Here is a tiny trained network, its code and every weight. The questions are about switching its units off for an input and a target symbol, where a switched-off unit gives its printed mean instead of its output.

import numpy as np


def w(rows, s, z=0):
    codes = np.array(rows[::2]) - 128.0
    scale = np.full(codes.shape[1], s)
    scale[-1] = z or s
    return codes * scale


def f(y):
    return y / 2 * (1 + np.tanh(0.7978845608 * (y + 0.044715 * y**3)))


def softmax(a):
    e = np.exp(a - a.max(-1, keepdims=True))
    return e / e.sum(-1, keepdims=True)


def log_softmax(a):
    a = a - a.max(-1, keepdims=True)
    return a - np.log(np.exp(a).sum(-1, keepdims=True))


def net(x, mask):
    ids = ['αγεζηλπσφψω'.index(c) for c in x.split()]
    T = len(ids)
    res = E[ids] + P[:T]
    r = res
    for j in range(3):
        rows = slice(2 * j, 2 * j + 2)
        q, k, v = (r @ M[0][rows].T for M in (Q, K, V))
        z = softmax(np.where(np.tri(T) > 0, q @ k.T / 2**0.5, -1e9)) @ v
        o = O[0][rows]
        res = res + np.where(mask[j], z, o[:, -1]) @ o[:, :-1]
    y = f(res @ A[0][:, :-1].T + A[0][:, -1])
    res = res + np.where(mask[3:15], y, B[0][:, -1]) @ B[0][:, :-1]
    return log_softmax(res[-1] @ U[:, :-1].T + U[:, -1])


Q, K, V, O, A, B = {}, {}, {}, {}, {}, {}
E = w([
[119,131,152,154,119,165,128,102,242,142,64],'α',
[166,199,203,55,69,151,123,131,115,87,2],'γ',
[132,119,139,226,159,228,143,105,190,142,100],'ε',
[166,129,165,187,197,137,154,72,194,56,137],'ζ',
[155,125,143,165,212,109,154,140,185,29,47],'η',
[155,168,57,193,105,198,193,127,156,4,158],'λ',
[160,167,139,186,205,241,117,64,87,152,144],'π',
[167,142,20,69,129,128,69,114,227,38,148],'σ',
[190,48,86,168,79,221,80,84,131,99,184],'φ',
[176,114,160,172,177,69,55,59,151,108,178],'ψ',
[86,23,67,38,200,117,101,131,68,81,159],'ω',
],0.0087)
P = w([
[9,82,123,111,160,180,180,71,254,231,139],'0',
[89,95,138,148,149,197,157,3,217,79,87],'1',
[124,109,155,134,120,167,167,16,167,57,98],'2',
[134,119,138,146,121,156,143,64,152,63,97],'3',
[146,132,130,140,119,133,120,80,135,50,104],'4',
[171,127,123,130,135,129,110,104,120,59,104],'5',
[183,133,113,128,143,122,96,127,106,52,116],'6',
[204,130,101,142,148,124,75,150,99,60,121],'7',
[227,133,85,147,168,117,65,168,79,63,145],'8',
[234,142,76,169,166,117,55,182,77,74,135],'9',
[254,148,71,197,180,115,34,204,74,64,140],'10',
],0.0067)
Q[0] = w([
[55,144,130,121,92,87,163,166,115,209,171],'h0',
[26,42,41,109,160,87,170,103,123,158,242],'h0',
[184,110,117,110,159,153,70,9,114,57,123],'h1',
[221,170,133,145,133,154,95,133,146,3,38],'h1',
[66,165,163,62,37,75,181,178,87,221,142],'h2',
[134,94,101,140,165,163,131,90,154,92,132],'h2',
],0.012)
K[0] = w([
[60,187,194,153,132,158,231,77,209,139,70],'h0',
[2,123,162,66,85,154,170,29,136,153,102],'h0',
[130,84,76,107,195,84,34,188,10,97,165],'h1',
[224,159,106,161,177,125,20,170,30,136,153],'h1',
[78,117,160,94,101,174,181,88,189,158,55],'h2',
[107,110,58,148,166,63,72,121,83,97,224],'h2',
],0.0081)
V[0] = w([
[104,244,190,93,168,119,181,180,142,135,23],'h0',
[88,76,170,197,205,101,231,132,113,111,138],'h0',
[124,137,78,82,109,76,153,202,174,68,66],'h1',
[86,71,76,67,160,200,164,170,51,114,108],'h1',
[91,70,45,155,254,152,140,86,243,124,163],'h2',
[134,166,63,173,59,231,195,141,132,103,151],'h2',
],0.0077)
O[0] = w([
[178,179,168,132,82,127,68,143,179,195,110,81],'h0',
[222,43,150,168,105,160,82,176,111,74,168,121],'h0',
[148,129,169,188,48,58,188,136,96,187,101,156],'h1',
[63,161,211,195,91,101,68,146,98,93,145,169],'h1',
[159,147,137,198,139,131,108,48,80,178,254,254],'h2',
[104,176,187,142,206,120,204,175,155,123,204,128],'h2',
],0.0091,0.0047)
A[0] = w([
[164,148,110,121,121,171,186,142,135,136,139,200],'n0',
[49,115,125,106,189,113,161,144,109,111,140,128],'n1',
[105,123,95,62,114,94,128,255,130,130,88,81],'n2',
[146,142,80,138,111,170,141,139,95,123,119,188],'n3',
[111,122,133,143,120,154,136,91,151,141,180,4],'n4',
[96,126,141,133,113,103,70,143,136,216,113,231],'n5',
[143,88,101,146,142,122,109,161,86,131,181,130],'n6',
[177,114,148,142,82,141,86,155,130,152,124,119],'n7',
[112,171,193,179,106,133,157,183,127,137,155,174],'n8',
[106,130,111,155,155,138,129,132,117,94,106,235],'n9',
[151,162,146,138,154,157,103,168,170,116,132,203],'n10',
[145,138,137,86,112,115,147,189,114,89,73,124],'n11',
],0.01,0.0021)
B[0] = w([
[130,85,145,67,170,54,97,88,146,173,118,175],'n0',
[154,142,140,162,66,176,194,139,164,108,147,182],'n1',
[34,116,2,207,63,179,55,142,101,153,194,183],'n2',
[133,75,141,109,114,80,99,71,137,156,145,170],'n3',
[104,124,97,130,131,103,114,185,108,135,73,207],'n4',
[101,119,87,124,61,161,121,38,178,94,198,166],'n5',
[139,161,210,105,124,87,157,121,190,83,40,254],'n6',
[183,91,128,163,103,158,197,167,109,147,177,190],'n7',
[74,56,124,69,142,61,82,107,155,153,141,211],'n8',
[100,109,136,113,86,133,128,101,120,107,165,227],'n9',
[140,151,194,111,133,136,79,162,151,112,171,188],'n10',
[117,101,119,140,153,80,135,203,111,114,60,244],'n11',
],0.0069,0.0043)
U = w([
[102,122,125,125,95,163,90,18,138,151,242,253],'α',
[191,174,211,80,132,98,161,76,134,64,66,120],'γ',
[125,89,201,58,192,2,169,210,163,112,86,152],'ε',
[52,105,125,182,67,99,35,148,39,64,111,158],'ζ',
[79,119,157,138,177,157,105,142,132,189,107,57],'η',
[139,10,42,37,179,150,92,81,130,132,101,91],'λ',
[93,241,88,149,171,71,211,80,41,225,110,104],'π',
[228,79,135,200,78,162,173,200,117,176,137,115],'σ',
[130,219,145,89,186,228,35,196,148,86,180,65],'φ',
[76,178,108,159,80,142,106,116,236,148,57,67],'ψ',
[87,132,100,144,120,230,237,159,123,93,151,106],'ω',
],0.0044,0.0041)

Each question gives the input, a string of symbols that net reads in full, and the target symbol t.
The units are the heads (2 rows each of Q, K, V and O) and the neurons (one row each of A and B). Each row of codes is followed by its name. A weight is (code - 128) times the scale printed after its matrix; where a second scale follows, it is the last column's (O, A, B and U).
mask holds one flag per unit, heads first, then neurons. A switched-off unit (its flag False) gives its mean, the last column of its rows in O or B, instead of its output. The means were averaged over made-up inputs and are rounded, as every weight is.
A unit's drop is (log p(t) with every unit on - log p(t) with that unit switched off) / (log p(t) with every unit on - log p(t) with every unit switched off).
unit that matters most: the unit with the biggest drop
top k neurons: the k neurons with the biggest drops, biggest first
which heads matter: for each layer, one digit per head in row order, 1 if its drop is at least 0.15 and else 0, layers parted by /
drop of u: that unit's drop, to one decimal
input γ γ φ η γ φ γ γ φ η, target ω: unit that matters most -> h0
input η φ ω λ γ γ λ γ, target ε: which heads matter -> 011
input η ω ψ γ γ φ γ γ σ, target π: which heads matter -> 110
input σ γ ζ γ φ φ γ γ φ γ γ, target ω: which heads matter -> 101
input λ γ γ γ γ η, target σ: which heads matter -> 110
input η ψ γ η ψ η, target λ: which heads matter -> 011
input γ γ η γ γ γ ψ, target λ: which heads matter -> 011
input η φ ψ, target λ: which heads matter -> 010
input λ η γ ε η η γ γ π η, target φ: which heads matter -> 010
input γ γ λ γ λ η, target ε: which heads matter -> 111
input η γ ε γ π η, target φ: which heads matter -> 110
input γ η γ γ ψ λ, target λ: which heads matter -> 010
input γ η η γ φ λ, target ω: which heads matter -> 111
input γ η γ π γ φ ψ σ, target λ: unit that matters most -> h1
input γ η γ λ, target ε: which heads matter -> 001
input α γ γ γ γ γ γ, target ψ: top 2 neurons -> (n2 n5)
input γ γ η γ, target σ: top 2 neurons -> (n7 n6)
input γ γ λ η γ, target ε: top 2 neurons -> (n11 n8)
input γ γ φ ε γ ζ φ, target ω: top 2 neurons -> (n1 n8)
input η ψ ε, target λ: top 2 neurons -> (n4 n0)
input π π γ, target φ: top neuron -> (n10)
input ω η ζ ψ η σ σ γ φ π, target ω: top 2 neurons -> (n1 n8)
input ζ ψ η ψ σ ε γ α ω γ γ, target ζ: drop of h2 -> 0.4
input η γ η λ, target ε: drop of n8 -> 0.3
input π γ λ λ η φ η γ ψ γ, target λ: drop of h1 -> 0.8
